Below is a small trained network, with its code and all its weights. Each question gives an input and a class and asks what happens when units are switched off, that is, made to give their printed mean instead of their output.

import numpy as np


def w(rows, s, z=0):
    codes = np.array(rows[::2]) - 128.0
    scale = np.full(codes.shape[1], s)
    scale[-1] = z or s
    return codes * scale


def f(y):
    return y / 2 * (1 + np.tanh(0.7978845608 * (y + 0.044715 * y**3)))


def log_softmax(a):
    a = a - a.max(-1, keepdims=True)
    return a - np.log(np.exp(a).sum(-1, keepdims=True))


def net(x, mask):
    res = np.array(x, float).reshape(1, 6) / 4 @ E
    y = f(res @ A[0][:, :-1].T + A[0][:, -1])
    res = res + np.where(mask, y, B[0][:, -1]) @ B[0][:, :-1]
    return log_softmax(res[-1] @ U[:, :-1].T + U[:, -1])


A, B = {}, {}
E = w([
[138,158,159,185,193,197,161,143,124,84],'x0',
[115,38,208,97,65,222,154,76,1,93],'x1',
[20,107,79,154,94,115,243,121,115,216],'x2',
[193,22,85,91,210,99,132,129,110,132],'x3',
[203,98,76,166,38,138,70,135,153,187],'x4',
[87,22,138,134,107,139,145,37,230,94],'x5',
],0.009)
A[0] = w([
[218,105,119,195,187,233,215,106,151,70,188],'N0',
[235,97,58,154,127,77,65,241,99,227,178],'N1',
[68,128,175,176,22,239,183,105,71,165,236],'N2',
[139,73,138,86,102,253,206,52,98,111,208],'N3',
[144,11,163,121,60,141,85,89,34,162,254],'N4',
[66,171,103,180,156,86,156,109,161,156,141],'N5',
[120,200,104,119,181,118,104,154,86,80,170],'N6',
[121,253,160,151,201,62,93,176,33,75,221],'N7',
[168,139,142,113,148,173,166,199,140,94,202],'N8',
[136,151,108,78,142,113,99,55,224,75,224],'N9',
[175,61,115,121,188,126,149,32,118,79,167],'N10',
[92,147,135,199,73,102,241,129,208,140,137],'N11',
[102,205,152,137,48,174,208,170,105,156,236],'N12',
[143,135,49,70,108,61,112,162,30,129,140],'N13',
[183,112,91,82,173,89,133,118,188,74,32],'N14',
[209,152,55,116,142,77,85,133,199,132,130],'N15',
[108,101,157,69,172,90,150,147,83,118,132],'N16',
[150,111,157,165,161,35,25,35,199,115,170],'N17',
[92,58,182,125,81,185,141,45,30,73,193],'N18',
[131,142,11,173,99,172,68,132,200,154,165],'N19',
[119,205,166,230,124,165,100,174,107,133,127],'N20',
[97,93,36,134,85,142,159,38,191,137,150],'N21',
[201,178,121,125,96,115,105,137,91,178,84],'N22',
[106,52,106,135,143,150,186,82,77,123,193],'N23',
[201,153,77,141,164,189,88,149,124,100,178],'N24',
[124,97,89,227,71,84,81,130,179,138,210],'N25',
],0.0082,0.0028)
B[0] = w([
[136,85,123,149,221,156,99,136,115,174,195],'N0',
[125,70,121,211,98,82,97,129,98,143,246],'N1',
[133,82,180,122,102,141,157,116,90,182,234],'N2',
[192,102,197,139,112,80,154,187,113,115,226],'N3',
[120,136,114,140,76,121,198,199,126,127,238],'N4',
[118,109,113,94,155,169,123,167,140,117,190],'N5',
[137,158,106,161,187,136,121,152,103,105,181],'N6',
[167,161,127,161,195,94,106,255,148,59,235],'N7',
[140,163,145,134,144,118,123,188,101,142,161],'N8',
[152,118,158,47,133,171,169,136,180,187,189],'N9',
[149,144,155,110,129,157,88,100,137,135,196],'N10',
[95,122,105,35,170,163,153,141,127,194,201],'N11',
[110,92,128,135,143,188,123,151,90,146,208],'N12',
[145,95,151,175,126,135,129,150,140,146,190],'N13',
[119,75,125,103,136,151,152,98,123,179,166],'N14',
[154,148,147,142,100,90,184,134,118,142,211],'N15',
[152,134,81,158,100,121,136,111,150,106,168],'N16',
[139,120,171,115,91,143,160,93,161,145,197],'N17',
[177,146,118,139,107,91,211,198,146,111,244],'N18',
[167,168,106,99,96,61,144,139,123,103,207],'N19',
[134,152,107,84,128,151,111,150,106,156,190],'N20',
[119,183,98,42,155,131,146,139,137,114,204],'N21',
[149,69,106,152,147,117,135,138,88,123,175],'N22',
[142,108,161,132,142,79,119,157,155,96,199],'N23',
[152,135,156,155,184,114,143,146,130,156,182],'N24',
[186,170,129,72,79,129,128,162,163,95,203],'N25',
],0.01,0.013)
U = w([
[112,96,182,92,190,165,156,174,58,212,138],'0',
[208,174,196,101,85,93,181,175,164,114,176],'1',
[110,183,55,107,122,118,115,214,93,61,120],'2',
[68,156,140,153,97,145,90,40,45,85,4],'3',
[120,140,143,69,52,197,113,114,79,199,94],'4',
[52,140,72,82,133,184,155,86,190,125,72],'5',
[106,82,116,192,1,106,148,143,66,170,128],'6',
[125,116,119,215,211,122,5,169,79,111,141],'7',
],0.009,0.0037)

Each question gives the input, the list of numbers given to net, and the class t.
The units are the neurons (one row each of A and B). Each row of codes is followed by its name. A weight is (code - 128) times the scale printed after its matrix; where a second scale follows, it is the last column's (A, B and U).
mask holds one flag per neuron, in row order. A switched-off neuron (its flag False) gives its mean, the last column of its row in B, instead of its output. The means were averaged over made-up inputs and are rounded, as every weight is.
A unit's drop is (log p(t) with every unit on - log p(t) with that unit switched off) / (log p(t) with every unit on - log p(t) with every unit switched off).
The circuit of an input: a set's keep is (log p(t) with only the set's units on - log p(t) with every unit switched off) / (log p(t) with every unit on - log p(t) with every unit switched off). Starting from the 12 units with the biggest drops (on a tie, the unit counted first), units are removed one at a time, each time the one whose removal leaves the highest keep (on an exact tie, the one counted first), for as long as the keep stays at least 0.8.
circuit, biggest first: the units of the circuit, biggest drop first
unit that matters most: the unit with the biggest drop
top k neurons: the k neurons with the biggest drops, biggest first
drop when u is switched off: that unit's drop, to one decimal
input [1,-2,7,-4,6,6], class 4: circuit, biggest first : N11, N7, N18, N25
input [8,-2,-2,2,-8,7], class 0: unit that matters most : N0
input [0,-3,-6,-6,-8,-4], class 2: top 2 neurons : N1, N0
input [-3,2,0,-6,-6,5], class 0: top 2 neurons : N25, N19
input [2,7,4,0,-6,2], class 1: top 2 neurons : N18, N3
input [0,2,6,-5,2,4], class 0: top 2 neurons : N11, N2
input [-4,-5,2,-7,-8,-1], class 2: top 2 neurons : N7, N2
input [0,-2,-8,7,-3,6], class 0: top 2 neurons : N14, N0
input [-7,6,-5,7,-1,-2], class 6: top 3 neurons : N7, N25, N21
input [-3,-5,7,-7,-1,-4], class 0: top 2 neurons : N11, N12
input [6,-1,-2,7,-2,3], class 0: drop when N18 is switched off : 0.0
input [5,4,3,8,1,-2], class 1: drop when N18 is switched off : 0.5
input [8,2,2,7,0,-1], class 7: drop when N17 is switched off : 0.1
input [0,-8,-2,3,6,-7], class 7: circuit, biggest first : N1
input [4,-5,-5,5,-7,1], class 7: drop when N7 is switched off : 0.6
